Below are the code and all the weights of a small trained network. Each question names an input and a class and asks about switching units off, where a switched-off unit gives its printed mean instead of its output.

import numpy as np


def w(rows, s, z=0):
    codes = np.array(rows[::2]) - 128.0
    scale = np.full(codes.shape[1], s)
    scale[-1] = z or s
    return codes * scale


def f(y):
    return y / 2 * (1 + np.tanh(0.7978845608 * (y + 0.044715 * y**3)))


def log_softmax(a):
    a = a - a.max(-1, keepdims=True)
    return a - np.log(np.exp(a).sum(-1, keepdims=True))


def net(x, mask):
    res = np.array(x, float).reshape(1, 7) / 4 @ E
    y = f(res @ A[0][:, :-1].T + A[0][:, -1])
    res = res + np.where(mask, y, B[0][:, -1]) @ B[0][:, :-1]
    return log_softmax(res[-1] @ U[:, :-1].T + U[:, -1])


A, B = {}, {}
E = w([
[105,35,107,13,205,185,97,185,50,210],'x0',
[124,132,119,130,125,126,114,126,128,132],'x1',
[254,74,43,138,53,213,148,166,92,103],'x2',
[76,158,62,66,31,126,214,146,192,211],'x3',
[131,129,132,125,127,126,127,129,130,129],'x4',
[129,124,134,128,129,130,138,129,127,127],'x5',
[125,129,122,131,129,128,125,127,127,127],'x6',
],0.0097)
A[0] = w([
[209,74,81,100,110,193,138,164,119,107,142],'n1',
[187,86,79,135,86,152,100,117,78,175,103],'n2',
[125,88,139,153,193,132,134,123,102,107,53],'n3',
[164,108,165,132,209,158,48,139,90,102,65],'n4',
[105,62,111,32,191,168,92,159,81,198,29],'n5',
[121,108,130,125,129,133,133,124,92,155,111],'n6',
[55,119,92,53,74,156,180,147,149,206,31],'n7',
[128,135,136,101,143,152,136,117,113,138,90],'n8',
[132,160,151,194,70,101,117,126,156,113,3],'n9',
[5,120,178,102,197,95,117,129,135,164,149],'n10',
],0.02,0.005)
B[0] = w([
[69,189,154,99,149,186,94,125,91,178,227],'n1',
[150,156,154,122,148,201,145,152,78,160,196],'n2',
[145,100,72,130,115,72,132,131,116,159,167],'n3',
[137,30,121,126,128,20,131,128,100,166,212],'n4',
[132,173,118,162,99,139,155,102,245,15,251],'n5',
[173,144,161,153,73,133,140,135,135,118,149],'n6',
[153,25,110,137,142,8,114,127,86,160,228],'n7',
[90,130,93,140,139,122,125,131,140,93,142],'n8',
[134,132,113,131,116,138,146,125,197,59,195],'n9',
[114,194,154,96,143,249,112,148,60,190,238],'n10',
],0.016,0.028)
U = w([
[102,183,166,104,140,175,100,122,107,145,170],'0',
[141,155,128,173,80,106,150,82,254,8,213],'1',
[150,50,117,134,118,17,118,114,120,138,3],'2',
],0.0081,0.0029)

Each question gives the input, the list of numbers given to net, and the class t.
The units are the neurons (one row each of A and B). Each row of codes is followed by its name. A weight is (code - 128) times the scale printed after its matrix; where a second scale follows, it is the last column's (A, B and U).
mask holds one flag per neuron, in row order. A switched-off neuron (its flag False) gives its mean, the last column of its row in B, instead of its output. The means were averaged over made-up inputs and are rounded, as every weight is.
A unit's drop is (log p(t) with every unit on - log p(t) with that unit switched off) / (log p(t) with every unit on - log p(t) with every unit switched off).
The circuit of an input: a set's keep is (log p(t) with only the set's units on - log p(t) with every unit switched off) / (log p(t) with every unit on - log p(t) with every unit switched off). Starting from all 10 units, units are removed one at a time, each time the one whose removal leaves the highest keep (on an exact tie, the one counted first), for as long as the keep stays at least 0.8.
circuit, biggest first: the units of the circuit, biggest drop first
k most important neurons: the k neurons with the biggest drops, biggest first
drop when u is switched off: that unit's drop, to one decimal
input [1,-4,-3,7,3,1,2], class 2: circuit, biggest first	(n7)
input [-4,-5,-3,5,-7,5,4], class 2: circuit, biggest first	(n5, n1)
input [0,4,-5,7,8,7,8], class 2: 2 most important neurons	(n7, n1)
input [-3,3,-1,0,-7,-5,-7], class 1: 3 most important neurons	(n10, n7, n1)
input [8,-8,0,8,2,6,-8], class 1: 2 most important neurons	(n5, n4)
input [-4,0,7,7,6,3,7], class 0: 4 most important neurons	(n1, n4, n2, n3)
input [-7,4,7,6,-7,4,-3], class 0: 2 most important neurons	(n5, n1)
input [2,2,-1,1,-5,-3,0], class 1: 2 most important neurons	(n1, n4)
input [0,-7,7,-8,-5,0,8], class 2: 3 most important neurons	(n4, n10, n3)
input [5,4,-1,-6,-4,-2,1], class 2: 3 most important neurons	(n4, n3, n9)
input [-4,-6,-4,6,-3,8,7], class 2: 3 most important neurons	(n5, n7, n1)
input [7,1,-1,-7,-4,-2,-4], class 1: 2 most important neurons	(n5, n7)
input [-7,-5,7,-8,4,-4,7], class 2: 4 most important neurons	(n5, n10, n4, n3)
input [5,5,1,1,-6,-8,3], class 1: most important neuron	(n5)
input [-6,-2,1,-8,2,6,3], class 2: 2 most important neurons	(n5, n4)
input [6,1,-2,3,1,0,-3], class 1: drop when n5 is switched off	1.9
input [4,-3,0,3,-1,-5,5], class 1: drop when n4 is switched off	0.2
input [4,1,3,-7,5,6,4], class 2: drop when n4 is switched off	4.0
